38.9, -2.1, -48.3, 40.7, 70.3, 10.7, 31.4, -11.3, -24.0, 3.0, 43.8, 36.0, -26.8, 36.3, 13.3, 47.0
15.3, 68.8, 15.6, 45.8, -5.9, -35.6, -15.8, -36.3, -40.5, -26.4, -37.5, -49.0, -21.5, -1.1, 18.6, -30.3
45.3, 44.2, -79.5, 54.8, 60.9, -12.3, 41.4, -40.0, -45.6, -0.1, 23.2, 37.3, -15.6, 28.6, 21.3, 79.3
16.3, 39.9, 44.8, 63.7, 29.9, -2.4, 27.3, 27.1, -3.1, 36.6, 27.4, 1.9, 14.8, 17.5, 11.7, 28.3
|
15.3, 68.8, 15.6, 45.8, -5.9, -35.6, -15.8, -36.3, -40.5, -26.4, -37.5, -49.0, -21.5, -1.1, 18.6, -30.3
16.3, 39.9, 44.8, 63.7, 29.9, -2.4, 27.3, 27.1, -3.1, 36.6, 27.4, 1.9, 14.8, 17.5, 11.7, 28.3

-12.2, 2.0, -5.5, -27.2, -0.6, -4.1, -32.8, -0.4, -3.6, -28.6, -4.8
-7.7, -17.4, 12.8, 3.4, -16.0, 18.7, 2.1, -10.7, 28.9, 7.3, -11.6
51.5, 26.8, -12.2, 59.7, 23.3, -14.6, 53.6, 24.1, -15.8, 61.4, 15.6
-30.4, -34.5, 41.7, -25.3, -38.8, 48.1, -23.1, -45.4, 43.4, -17.7, -44.6
23.2, -20.0, 48.3, 17.2, -24.2, 48.1, 9.1, -26.5, 43.6, 14.6, -30.9
|
-7.7, -17.4, 12.8, 3.4, -16.0, 18.7, 2.1, -10.7, 28.9, 7.3, -11.6
-30.4, -34.5, 41.7, -25.3, -38.8, 48.1, -23.1, -45.4, 43.4, -17.7, -44.6

12.3, -6.3, 1.8, -0.8, -34.9, -2.3, 5.4
-49.2, 16.1, 1.6, -3.6, 36.7, 16.8, 19.4
-11.2, -11.3, -7.0, -6.2, 7.0, -2.2, -3.9
-64.7, 65.9, -21.1, -61.6, 82.7, -11.9, -41.3
-6.4, 12.6, 21.9, 8.9, -10.9, -0.7, 6.5
-11.1, 43.2, 39.1, -39.4, 1.4, -21.2, -49.5
-34.0, 31.7, 7.9, -31.4, -22.9, 7.5, 28.1
1.3, -7.5, -17.0, -11.8, -4.8, -4.4, 2.2
2.2, -3.4, 3.1, 28.0, -12.1, -3.4, 36.8
31.9, -45.5, 5.8, 26.1, -18.7, 20.3, 19.5
24.5, -10.0, -17.9, 18.5, -38.5, -12.8, 23.8
1.0, 6.5, -8.1, -1.8, 9.8, -12.1, 37.1
|
-49.2, 16.1, 1.6, -3.6, 36.7, 16.8, 19.4
-64.7, 65.9, -21.1, -61.6, 82.7, -11.9, -41.3
-11.1, 43.2, 39.1, -39.4, 1.4, -21.2, -49.5
1.3, -7.5, -17.0, -11.8, -4.8, -4.4, 2.2
31.9, -45.5, 5.8, 26.1, -18.7, 20.3, 19.5
1.0, 6.5, -8.1, -1.8, 9.8, -12.1, 37.1

70.1, -46.0, 9.0, 17.2, -46.0, 49.6
76.7, -36.4, -7.1, 6.7, -29.6, 57.3
65.9, -46.7, 14.2, 20.2, -50.3, 46.5
52.6, -54.1, 29.0, 30.7, -64.1, 33.6
57.5, -51.8, 24.4, 27.0, -60.2, 39.7
61.6, -50.2, 20.2, 23.0, -55.3, 42.6
73.6, -40.4, -2.1, 10.3, -34.9, 54.5
|
76.7, -36.4, -7.1, 6.7, -29.6, 57.3
52.6, -54.1, 29.0, 30.7, -64.1, 33.6
61.6, -50.2, 20.2, 23.0, -55.3, 42.6

-9.0, -1.3, -10.0, 7.4, -1.5, 6.9, 1.1, 2.4, -4.5, -1.8, 14.2
-81.1, -19.5, -39.0, -20.3, -27.4, -2.6, -54.4, -43.2, 3.8, -7.9, -29.8
-4.7, 6.1, -14.7, 8.5, 7.2, 11.1, -7.5, 21.1, 4.0, -2.4, 18.6
|
-81.1, -19.5, -39.0, -20.3, -27.4, -2.6, -54.4, -43.2, 3.8, -7.9, -29.8

0.2, -16.1, 33.2, 36.5, -40.8, -51.2
15.4, -0.3, 8.0, -0.4, 27.4, 29.6
-12.4, 16.5, 11.4, 21.0, -24.2, 82.4
15.0, -8.4, -59.2, -55.3, 69.2, -10.1
12.1, 3.0, -27.8, -23.4, 62.0, -11.1
|
15.4, -0.3, 8.0, -0.4, 27.4, 29.6
15.0, -8.4, -59.2, -55.3, 69.2, -10.1
